Each row has a name. After each piece below comes the name of the row it's from, unless a question asks for something else. Each question is about the rows just above it. Places in a row count from 0.

[ 3.08  2.70  1.13 -1.69  6.45 -1.69  0.54  5.31 -7.59  1.17  2.02  2.70
 -5.43  0.55  3.44 -2.73  3.00  4.88 -3.28 -4.66 -4.34  0.86  4.03  4.84
  7.56 -2.18  3.45  0.96  6.37 -1.40 -2.54 -3.09 -2.68  3.76 -1.28  2.85
  1.28 -8.84 -0.37  7.74  6.62 -2.52 -1.99 -4.39  0.47  1.91  7.03 -2.31
  0.89 -3.70 -1.80 -0.51 -2.42]  K_622
[ 4.59  2.61 -1.09  0.63 -4.95  1.52  3.73 -3.71  3.53 -3.09  0.28 -3.47
  0.53  1.68 -3.36  3.63 -0.17  0.34  0.30  2.88  3.12 -0.39 -4.00 -3.07
 -2.58  0.94 -0.55  0.86 -3.19  2.30  0.90  0.65 -1.33 -0.09 -2.39 -3.44
 -1.30  4.37  2.14 -5.39 -2.99  0.82  2.99  2.88 -0.66  1.01 -1.88  0.59
 -1.70  2.92  1.62 -0.60  1.96]  K_62
[-5.65  1.19  1.86  4.87 -2.05 -2.11 -2.58  6.87  3.76  2.97  3.91 -2.77
  0.34  6.78  4.60  2.61 -1.09  0.63 -4.95  1.52  1.38  2.59 -1.09  0.32
  0.07  0.98 -8.73  1.15  5.09  0.60  4.66  2.10  4.41 -4.41  2.87  2.40
 -2.81 -3.81 -0.27  5.55 -0.60  1.56 -3.16 -3.65 -4.76 -4.64 -0.17  4.70
  3.52  0.60 -3.39 -0.15  1.98]  K_685
Where does [ 2.61 -1.09  0.63 -4.95  1.52  1.38  2.59 -1.09  0.32] start? Give its row and place. -> K_685, 15
[ 4.60  2.61 -1.09  0.63 -4.95  1.52] begins in row and place -> K_685, 14
[ 2.70 -5.43] begins in row and place -> K_622, 11

[-1.67  1.65 -1.24  0.57  0.42  6.87  6.24  0.48  5.26  0.29  0.32  6.63
  5.76 -2.55  0.57  0.90  0.56  5.00] : K_608
[-1.22  1.09 -0.78  0.13 -0.03  6.31  5.75  0.03  4.91 -0.14 -0.13  6.15
  5.34 -2.09  0.08  1.28  0.09  4.70] : K_766
[ 2.01 -3.47  2.64 -3.64 -3.86  2.78  2.80 -3.81  2.98 -3.88 -3.93  3.43
  2.83  1.17 -4.04  4.45 -3.83  3.17] : K_530
[-3.60  9.22 -4.47  8.11  8.44  2.82  1.59  8.40  0.14  8.37  8.49  0.59
  0.93 -3.14  8.94 -5.13  8.48 -0.48] : K_334
[ 3.47 -5.79  4.25 -5.62 -5.90  1.50  1.81 -5.85  2.43 -5.88 -5.97  2.60
  2.03  2.58 -6.22  6.10 -5.89  2.81] : K_372
[-3.29 -3.86  2.64 -3.64  2.78 -3.47  0.63  8.63 -0.70  8.63  8.75 -0.47
  0.03 -2.69  9.18 -5.27  8.70 -1.30] : K_157
[ 3.61 -0.38  3.03  0.34  0.56 -5.79 -5.75  0.49 -4.92  0.71  0.70 -6.40
 -5.42  4.31  0.44  1.44  0.40 -4.67] : K_708
[ 1.65 -1.24  0.60 -3.24 -3.39  0.81  0.89 -3.36  1.29 -3.36 -3.41  1.30
  1.02  2.08 -3.58  4.18 -3.39  1.53] : K_324
[ 3.68 -3.72  3.89 -3.28 -3.36 -1.72 -1.50 -3.36 -0.75 -3.28 -3.34 -1.31
 -1.22  3.45 -3.60  4.28 -3.42 -0.41] : K_119
[ 1.57  3.13  0.71  3.41  3.73 -4.37 -4.73  3.66 -4.52  3.84  3.87 -5.69
 -4.67  2.42  3.82 -1.10  3.61 -4.54] : K_92
Where does [-3.47  2.64 -3.64 -3.86  2.78] start? Give its row and place. -> K_530, 1
Row and place where [ 1.65 -1.24  0.57] starts: -> K_608, 1
Where does [-3.86  2.78  2.80 -3.81] start? Give its row and place. -> K_530, 4
Row and place where [-1.31 -1.22  3.45] starts: -> K_119, 11
Where does [ 1.50  1.81 -5.85] start? Give its row and place. -> K_372, 5

[ 2.76 -3.18  3.20 -9.04 -3.93 -1.19 -4.57  1.19  1.00 -1.15] : K_219
[ 3.20 -9.04 -3.91 -1.19 -2.40  2.17 -2.73  0.89 -4.18  2.95] : K_911
[ 0.56 -2.47 -2.86  6.82  3.27  5.22  0.24 -0.63  4.47  0.59] : K_545
Row and place where [ 3.27  5.22  0.24 -0.63] starts: -> K_545, 4
[-9.04 -3.91] begins in row and place -> K_911, 1
[ 3.20 -9.04 -3.93 -1.19] begins in row and place -> K_219, 2
Where does [ 2.76 -3.18  3.20 -9.04 -3.93 -1.19 -4.57] start? Give its row and place. -> K_219, 0

